Below is a small trained network, with its code and all its weights. Each question gives an input and a target symbol and asks what happens when units are switched off, that is, made to give their printed mean instead of their output.

import numpy as np


def w(rows, s, z=0):
    codes = np.array(rows[::2]) - 128.0
    scale = np.full(codes.shape[1], s)
    scale[-1] = z or s
    return codes * scale


def f(y):
    return np.maximum(y, 0)


def softmax(a):
    e = np.exp(a - a.max(-1, keepdims=True))
    return e / e.sum(-1, keepdims=True)


def log_softmax(a):
    a = a - a.max(-1, keepdims=True)
    return a - np.log(np.exp(a).sum(-1, keepdims=True))


def net(x, mask):
    ids = ['ΣΦβδμξτ'.index(c) for c in x.split()]
    T = len(ids)
    res = E[ids] + P[:T]
    r = res
    for j in range(2):
        rows = slice(3 * j, 3 * j + 3)
        q, k, v = (r @ M[0][rows].T for M in (Q, K, V))
        z = softmax(np.where(np.tri(T) > 0, q @ k.T / 3**0.5, -1e9)) @ v
        o = O[0][rows]
        res = res + np.where(mask[j], z, o[:, -1]) @ o[:, :-1]
    y = f(res @ A[0][:, :-1].T + A[0][:, -1])
    res = res + np.where(mask[2:18], y, B[0][:, -1]) @ B[0][:, :-1]
    return log_softmax(res[-1] @ U[:, :-1].T + U[:, -1])


Q, K, V, O, A, B = {}, {}, {}, {}, {}, {}
E = w([
[107,126,187,4,132],'Σ',
[143,113,109,143,221],'Φ',
[171,153,100,214,171],'β',
[163,47,125,129,3],'δ',
[156,72,154,18,184],'μ',
[78,99,155,110,102],'ξ',
[222,43,112,102,105],'τ',
],0.018)
P = w([
[139,174,42,35,106],'0',
[107,150,68,66,133],'1',
[157,141,109,85,122],'2',
[134,122,148,83,129],'3',
[175,154,167,120,127],'4',
[168,139,191,128,139],'5',
[166,141,211,142,152],'6',
[182,156,229,170,158],'7',
[181,166,248,182,168],'8',
],0.012)
Q[0] = w([
[70,135,57,86,138],'head 0',
[208,128,136,86,174],'head 0',
[178,97,207,72,97],'head 0',
[69,165,128,105,132],'head 1',
[175,91,166,99,107],'head 1',
[56,179,4,138,175],'head 1',
],0.012)
K[0] = w([
[123,180,15,93,116],'head 0',
[90,77,197,194,106],'head 0',
[152,114,252,196,174],'head 0',
[152,107,53,119,45],'head 1',
[76,79,207,157,177],'head 1',
[91,119,1,69,148],'head 1',
],0.0096)
V[0] = w([
[10,180,131,172,1],'head 0',
[82,105,166,179,251],'head 0',
[148,101,119,13,128],'head 0',
[116,222,189,15,162],'head 1',
[34,188,174,152,130],'head 1',
[168,134,84,149,61],'head 1',
],0.0099)
O[0] = w([
[94,43,126,111,203,47],'head 0',
[118,140,72,69,70,27],'head 0',
[57,126,137,164,114,254],'head 0',
[78,88,123,185,81,214],'head 1',
[106,29,39,95,132,51],'head 1',
[254,164,160,99,106,126],'head 1',
],0.0087,0.0092)
A[0] = w([
[67,155,178,147,120,115],'neuron 0',
[104,118,91,83,104,82],'neuron 1',
[163,80,163,41,103,149],'neuron 2',
[133,115,172,140,136,154],'neuron 3',
[62,184,47,130,132,174],'neuron 4',
[135,39,106,74,142,195],'neuron 5',
[142,128,40,200,63,89],'neuron 6',
[187,200,113,163,173,118],'neuron 7',
[131,108,96,73,74,215],'neuron 8',
[131,148,128,181,165,3],'neuron 9',
[125,88,65,210,216,113],'neuron 10',
[63,136,183,130,126,188],'neuron 11',
[166,114,89,8,115,172],'neuron 12',
[105,109,167,55,108,167],'neuron 13',
[114,140,62,138,182,187],'neuron 14',
[91,145,134,126,19,43],'neuron 15',
],0.011,0.0034)
B[0] = w([
[131,103,124,149,129,244],'neuron 0',
[183,143,129,106,149,135],'neuron 1',
[148,94,113,134,170,182],'neuron 2',
[111,136,85,147,159,208],'neuron 3',
[129,199,108,142,171,159],'neuron 4',
[76,61,208,2,208,138],'neuron 5',
[96,129,82,128,152,175],'neuron 6',
[100,64,118,110,128,203],'neuron 7',
[142,57,121,18,24,155],'neuron 8',
[159,74,79,88,113,161],'neuron 9',
[82,152,140,14,97,170],'neuron 10',
[160,107,83,155,131,250],'neuron 11',
[165,136,58,162,114,139],'neuron 12',
[196,124,94,166,159,186],'neuron 13',
[109,168,165,93,80,140],'neuron 14',
[100,141,165,136,89,246],'neuron 15',
],0.0094,0.011)
U = w([
[109,94,88,169,125,30],'Σ',
[108,157,153,66,96,240],'Φ',
[177,115,2,125,125,134],'β',
[186,133,104,189,197,201],'δ',
[94,197,168,130,128,156],'μ',
[107,63,109,86,155,104],'ξ',
[134,167,172,137,136,6],'τ',
],0.0093,0.0025)

Each question gives the input, a string of symbols that net reads in full, and the target symbol t.
The units are the heads (3 rows each of Q, K, V and O) and the neurons (one row each of A and B). Each row of codes is followed by its name. A weight is (code - 128) times the scale printed after its matrix; where a second scale follows, it is the last column's (O, A, B and U).
mask holds one flag per unit, heads first, then neurons. A switched-off unit (its flag False) gives its mean, the last column of its rows in O or B, instead of its output. The means were averaged over made-up inputs and are rounded, as every weight is.
A unit's drop is (log p(t) with every unit on - log p(t) with that unit switched off) / (log p(t) with every unit on - log p(t) with every unit switched off).
The circuit of an input: a set's keep is (log p(t) with only the set's units on - log p(t) with every unit switched off) / (log p(t) with every unit on - log p(t) with every unit switched off). Starting from the 12 units with the biggest drops (on a tie, the unit counted first), units are removed one at a time, each time the one whose removal leaves the highest keep (on an exact tie, the one counted first), for as long as the keep stays at least 0.8.
units of the circuit, in order: the units of the circuit, biggest drop first
most important unit: the unit with the biggest drop
k most important neurons: the k neurons with the biggest drops, biggest first
heads that matter: for each layer, one digit per head in row order, 1 if its drop is at least 0.15 and else 0, layers parted by /
drop of u: that unit's drop, to one decimal
input Σ Φ δ τ Σ τ μ τ, target μ: units of the circuit, in order	[head 0; neuron 15; head 1]
input δ δ δ Σ Φ μ τ, target μ: units of the circuit, in order	[head 0; head 1; neuron 15]
input Φ δ Φ Σ μ δ Σ, target δ: most important unit	neuron 13
input δ Φ δ β, target ξ: heads that matter	10
input Φ Φ Φ μ, target Φ: heads that matter	11
input Σ Φ Φ Φ, target μ: heads that matter	10
input Σ Σ δ Φ δ μ Σ Φ δ, target Φ: units of the circuit, in order	[head 0; neuron 8; neuron 15]
input β Φ τ, target Φ: units of the circuit, in order	[head 0; neuron 11; neuron 13]
input Σ ξ Σ β δ ξ Σ, target ξ: units of the circuit, in order	[head 1; head 0]
input Σ Σ ξ Σ, target ξ: units of the circuit, in order	[head 1; neuron 5]
input β Φ δ δ, target δ: 2 most important neurons	[neuron 2; neuron 10]
input δ Φ δ Φ ξ Σ μ, target Σ: units of the circuit, in order	[head 1; head 0; neuron 10]
input Σ μ Σ Σ Σ Σ ξ, target Σ: heads that matter	01
input δ ξ δ ξ Σ μ β δ, target β: heads that matter	11
input ξ Φ δ, target Φ: heads that matter	00
input μ Φ δ τ β δ β β ξ, target β: units of the circuit, in order	[head 0; head 1]
input δ δ τ Σ Σ, target Σ: heads that matter	01
input ξ μ Σ ξ, target Σ: units of the circuit, in order	[head 1; neuron 11; head 0]
input μ β Σ ξ Φ δ ξ Φ, target Φ: 2 most important neurons	[neuron 10; neuron 14]
input Σ Σ β μ, target β: 2 most important neurons	[neuron 12; neuron 13]
input μ τ Φ Φ μ δ, target μ: units of the circuit, in order	[head 1; neuron 15; head 0]
input δ δ ξ ξ ξ β, target Φ: most important unit	neuron 10
input Σ Φ μ δ δ δ Φ μ μ, target μ: units of the circuit, in order	[head 0; head 1; neuron 15]
input τ μ ξ, target μ: units of the circuit, in order	[head 0; neuron 15; head 1]
input Φ Φ Φ, target μ: 2 most important neurons	[neuron 11; neuron 4]
input Φ δ δ δ Φ, target ξ: 2 most important neurons	[neuron 10; neuron 7]
input β ξ Σ ξ τ, target ξ: units of the circuit, in order	[head 1; neuron 5; head 0]
input Φ τ δ μ Σ δ Φ Φ ξ, target Φ: most important neuron	[neuron 8]
input ξ δ δ β Σ, target β: drop of neuron 12	0.3
input ξ Σ Φ μ δ δ Φ β, target ξ: drop of head 0	0.1
